Here is a tiny trained network, its code and every weight. The questions are about switching its units off for an input and a target symbol, where a switched-off unit gives its printed mean instead of its output.

import numpy as np


def w(rows, s, z=0):
    codes = np.array(rows[::2]) - 128.0
    scale = np.full(codes.shape[1], s)
    scale[-1] = z or s
    return codes * scale


def f(y):
    return y / 2 * (1 + np.tanh(0.7978845608 * (y + 0.044715 * y**3)))


def softmax(a):
    e = np.exp(a - a.max(-1, keepdims=True))
    return e / e.sum(-1, keepdims=True)


def log_softmax(a):
    a = a - a.max(-1, keepdims=True)
    return a - np.log(np.exp(a).sum(-1, keepdims=True))


def net(x, mask):
    ids = ['ΘΛγζημξστ'.index(c) for c in x.split()]
    T = len(ids)
    res = E[ids] + P[:T]
    u = 0
    for l in range(2):
        q, k, v = (res @ M[l].T for M in (Q, K, V))
        z = softmax(np.where(np.tri(T) > 0, q @ k.T / 2**0.5, -1e9)) @ v
        res = res + np.where(mask[u], z, O[l][:, -1]) @ O[l][:, :-1]
        u += 1
        y = f(res @ A[l][:, :-1].T + A[l][:, -1])
        res = res + np.where(mask[u : u + 4], y, B[l][:, -1]) @ B[l][:, :-1]
        u += 4
    return log_softmax(res[-1] @ U[:, :-1].T + U[:, -1])


Q, K, V, O, A, B = {}, {}, {}, {}, {}, {}
E = w([
[157,176,135,199,82],'Θ',
[89,175,122,140,117],'Λ',
[74,142,141,52,68],'γ',
[126,254,31,69,206],'ζ',
[6,165,99,103,154],'η',
[149,177,170,113,85],'μ',
[64,142,106,131,75],'ξ',
[160,189,223,79,126],'σ',
[127,151,124,158,48],'τ',
],0.008)
P = w([
[126,196,117,179,69],'0',
[95,83,34,142,120],'1',
[117,48,172,176,212],'2',
[131,154,216,177,168],'3',
[107,223,193,175,175],'4',
[109,255,233,124,148],'5',
[37,237,190,73,104],'6',
],0.0055)
Q[0] = w([
[1,202,157,157,76],'0.h0',
[123,101,33,76,137],'0.h0',
],0.0087)
K[0] = w([
[224,218,109,111,254],'0.h0',
[90,167,173,162,35],'0.h0',
],0.0097)
V[0] = w([
[121,75,163,54,18],'0.h0',
[49,55,249,218,117],'0.h0',
],0.012)
O[0] = w([
[106,135,52,225,156,1],'0.h0',
[12,94,216,147,103,23],'0.h0',
],0.011,0.0047)
A[0] = w([
[196,100,153,146,140,16],'0.n0',
[173,175,157,156,181,255],'0.n1',
[92,133,163,153,17,132],'0.n2',
[113,8,167,171,143,229],'0.n3',
],0.012,0.0029)
B[0] = w([
[97,72,113,82,119,133],'0.n0',
[147,132,171,77,82,254],'0.n1',
[54,162,132,233,79,201],'0.n2',
[142,108,111,205,248,146],'0.n3',
],0.011,0.0055)
Q[1] = w([
[106,111,129,178,10],'1.h0',
[54,169,60,49,8],'1.h0',
],0.011)
K[1] = w([
[91,149,183,123,178],'1.h0',
[115,248,146,158,135],'1.h0',
],0.016)
V[1] = w([
[254,105,212,202,67],'1.h0',
[98,44,35,229,65],'1.h0',
],0.015)
O[1] = w([
[169,3,150,208,187,197],'1.h0',
[139,43,147,124,25,3],'1.h0',
],0.015,0.0069)
A[1] = w([
[25,44,179,100,150,1],'1.n0',
[131,150,90,54,207,68],'1.n1',
[162,131,125,159,255,131],'1.n2',
[58,50,72,244,186,110],'1.n3',
],0.0098,0.0021)
B[1] = w([
[161,5,194,140,219,153],'1.n0',
[239,96,217,170,138,218],'1.n1',
[1,86,49,77,45,251],'1.n2',
[192,251,84,62,235,164],'1.n3',
],0.009,0.033)
U = w([
[124,36,149,175,159,103],'Θ',
[158,192,162,123,176,183],'Λ',
[98,138,130,181,128,254],'γ',
[46,140,27,162,185,148],'ζ',
[121,102,201,120,234,73],'η',
[100,125,85,183,38,173],'μ',
[54,55,189,166,60,77],'ξ',
[162,111,97,45,59,21],'σ',
[56,253,132,114,26,110],'τ',
],0.0046,0.0053)

Each question gives the input, a string of symbols that net reads in full, and the target symbol t.
The units are the heads (2 rows each of Q, K, V and O) and the neurons (one row each of A and B). Each row of codes is followed by its name. A weight is (code - 128) times the scale printed after its matrix; where a second scale follows, it is the last column's (O, A, B and U).
mask holds one flag per unit, layer by layer, with each layer's heads first. A switched-off unit (its flag False) gives its mean, the last column of its rows in O or B, instead of its output. The means were averaged over made-up inputs and are rounded, as every weight is.
A unit's drop is (log p(t) with every unit on - log p(t) with that unit switched off) / (log p(t) with every unit on - log p(t) with every unit switched off).
The circuit of an input: a set's keep is (log p(t) with only the set's units on - log p(t) with every unit switched off) / (log p(t) with every unit on - log p(t) with every unit switched off). Starting from all 10 units, units are removed one at a time, each time the one whose removal leaves the highest keep (on an exact tie, the one counted first), for as long as the keep stays at least 0.8.
units of the circuit, in order: the units of the circuit, biggest drop first
most important unit: the unit with the biggest drop
top k neurons: the k neurons with the biggest drops, biggest first
k most important neurons of layer l: the k neurons of layer l with the biggest drops, biggest first
input ζ η ζ Λ ζ γ, target ζ: units of the circuit, in order : (1.n2 1.h0 0.h0)
input μ τ η, target Θ: units of the circuit, in order : (1.h0 0.h0 1.n2 0.n3)
input μ Θ η, target η: top 2 neurons : (1.n2 1.n3)
input Θ ζ η η τ, target Θ: top neuron : (0.n2)
input ξ σ ζ γ, target σ: units of the circuit, in order : (0.h0 1.h0 0.n2)
input Θ τ η τ, target τ: units of the circuit, in order : (0.n3 1.h0 0.h0 0.n2)
input Θ η Θ γ, target η: top 2 neurons : (1.n2 1.n0)
input η ζ η, target Λ: units of the circuit, in order : (1.h0 1.n2)
input Θ Θ Θ ζ Λ η, target Θ: top 2 neurons : (0.n2 1.n2)
input η ζ η μ ξ, target Λ: units of the circuit, in order : (0.h0 1.n2)
input Θ τ τ μ, target Θ: 2 most important neurons of layer 1 : (1.n0 1.n2)
input τ Θ σ Θ Θ γ ζ, target ξ: units of the circuit, in order : (0.n2 1.h0 0.h0)
input η η ζ σ, target Λ: top 2 neurons : (1.n2 0.n1)
input η ξ τ Λ η τ, target τ: units of the circuit, in order : (1.h0 0.h0)
input σ ξ η Λ, target τ: 2 most important neurons of layer 1 : (1.n1 1.n0)
input η Λ τ η Θ Θ η, target η: most important unit : 0.h0
input ξ ξ η, target ξ: 3 most important neurons of layer 1 : (1.n3 1.n0 1.n1)
input ξ Θ ζ Λ η μ, target σ: 2 most important neurons of layer 0 : (0.n2 0.n1)
input Θ η ζ, target Θ: top 2 neurons : (0.n3 0.n2)
input η Θ η Λ ζ ξ, target Λ: units of the circuit, in order : (0.h0 1.h0)
